Below are the code and all the weights of a small trained network. Each question names an input and a class and asks about switching units off, where a switched-off unit gives its printed mean instead of its output.

import numpy as np


def w(rows, s, z=0):
    codes = np.array(rows[::2]) - 128.0
    scale = np.full(codes.shape[1], s)
    scale[-1] = z or s
    return codes * scale


def f(y):
    return np.maximum(y, 0)


def log_softmax(a):
    a = a - a.max(-1, keepdims=True)
    return a - np.log(np.exp(a).sum(-1, keepdims=True))


def net(x, mask):
    res = np.array(x, float).reshape(1, 5) / 4 @ E
    y = f(res @ A[0][:, :-1].T + A[0][:, -1])
    res = res + np.where(mask, y, B[0][:, -1]) @ B[0][:, :-1]
    return log_softmax(res[-1] @ U[:, :-1].T + U[:, -1])


A, B = {}, {}
E = w([
[167,135,85,170,55,125,136,248,77,54,13],'x0',
[108,114,139,124,146,146,135,153,122,132,132],'x1',
[147,179,200,176,137,97,151,207,226,247,135],'x2',
[207,171,209,72,44,202,143,126,149,68,171],'x3',
[113,143,144,129,105,127,104,113,119,144,110],'x4',
],0.012)
A[0] = w([
[151,182,152,174,90,85,190,183,184,241,149,172],'neuron 0',
[74,88,128,56,139,91,115,1,118,85,199,184],'neuron 1',
[133,90,74,122,85,165,142,167,3,69,42,162],'neuron 2',
[167,162,115,140,79,61,170,226,144,171,71,98],'neuron 3',
[98,37,95,185,189,55,121,98,155,154,51,254],'neuron 4',
[95,91,80,66,116,141,131,39,126,147,192,183],'neuron 5',
[204,139,194,76,72,227,127,131,151,99,155,139],'neuron 6',
[108,92,124,119,132,173,123,48,138,161,171,190],'neuron 7',
[128,105,102,89,177,165,107,46,77,108,153,187],'neuron 8',
[121,156,202,129,177,87,143,99,207,215,207,136],'neuron 9',
[168,156,195,84,81,215,133,130,164,79,149,141],'neuron 10',
[176,147,168,218,90,110,134,233,168,162,77,37],'neuron 11',
],0.0082,0.0065)
B[0] = w([
[121,135,154,151,169,104,141,84,152,179,158,237],'neuron 0',
[43,188,42,73,177,151,146,120,157,135,124,236],'neuron 1',
[189,101,70,152,67,113,94,129,66,67,85,254],'neuron 2',
[77,201,65,87,179,165,145,139,108,153,81,200],'neuron 3',
[69,110,103,193,168,102,51,171,118,164,55,239],'neuron 4',
[99,172,126,107,181,146,152,145,130,138,97,212],'neuron 5',
[187,184,190,28,72,183,215,100,177,98,198,208],'neuron 6',
[67,170,158,91,178,101,122,161,173,135,146,201],'neuron 7',
[34,169,118,97,144,177,136,180,108,99,97,212],'neuron 8',
[196,62,139,204,114,87,79,50,171,209,196,243],'neuron 9',
[195,148,182,3,94,182,188,94,150,128,147,201],'neuron 10',
[11,254,121,44,198,155,191,148,156,113,106,201],'neuron 11',
],0.0081,0.017)
U = w([
[75,168,113,134,207,118,116,171,115,128,97,157],'0',
[135,214,152,73,138,207,183,140,156,90,153,109],'1',
[149,65,145,223,159,79,85,116,155,197,161,86],'2',
[236,123,225,124,129,115,140,108,187,156,212,2],'3',
[166,67,77,183,100,89,68,161,44,62,83,252],'4',
[233,108,150,112,25,195,154,151,73,2,134,93],'5',
],0.0088,0.0017)

Each question gives the input, the list of numbers given to net, and the class t.
The units are the neurons (one row each of A and B). Each row of codes is followed by its name. A weight is (code - 128) times the scale printed after its matrix; where a second scale follows, it is the last column's (A, B and U).
mask holds one flag per neuron, in row order. A switched-off neuron (its flag False) gives its mean, the last column of its row in B, instead of its output. The means were averaged over made-up inputs and are rounded, as every weight is.
A unit's drop is (log p(t) with every unit on - log p(t) with that unit switched off) / (log p(t) with every unit on - log p(t) with every unit switched off).
The circuit of an input: a set's keep is (log p(t) with only the set's units on - log p(t) with every unit switched off) / (log p(t) with every unit on - log p(t) with every unit switched off). Starting from all 12 units, units are removed one at a time, each time the one whose removal leaves the highest keep (on an exact tie, the one counted first), for as long as the keep stays at least 0.8.
circuit, biggest first: the units of the circuit, biggest drop first
k most important neurons: the k neurons with the biggest drops, biggest first
drop of u: that unit's drop, to one decimal
input [1,-1,-8,-4,-5], class 4: circuit, biggest first	neuron 2
input [-3,6,1,-4,3], class 2: circuit, biggest first	neuron 11; neuron 9
input [-6,4,1,3,-5], class 3: 2 most important neurons	neuron 9; neuron 11
input [6,-7,-5,0,-4], class 4: 2 most important neurons	neuron 6; neuron 10
input [1,-2,-8,5,-3], class 5: 2 most important neurons	neuron 2; neuron 11
input [-3,7,-8,0,4], class 0: 2 most important neurons	neuron 6; neuron 10
input [-5,-1,1,7,-6], class 3: 3 most important neurons	neuron 9; neuron 11; neuron 3
input [6,-5,0,8,0], class 5: 2 most important neurons	neuron 2; neuron 1
input [5,-4,-4,0,7], class 4: 2 most important neurons	neuron 6; neuron 10
input [3,-2,-4,-7,-8], class 4: drop of neuron 2	0.0
input [-3,-1,1,3,1], class 3: drop of neuron 3	0.1
input [1,-6,0,4,0], class 5: drop of neuron 11	0.2
input [5,2,-4,0,6], class 4: drop of neuron 6	0.2
input [-8,-8,4,-6,4], class 2: circuit, biggest first	neuron 9
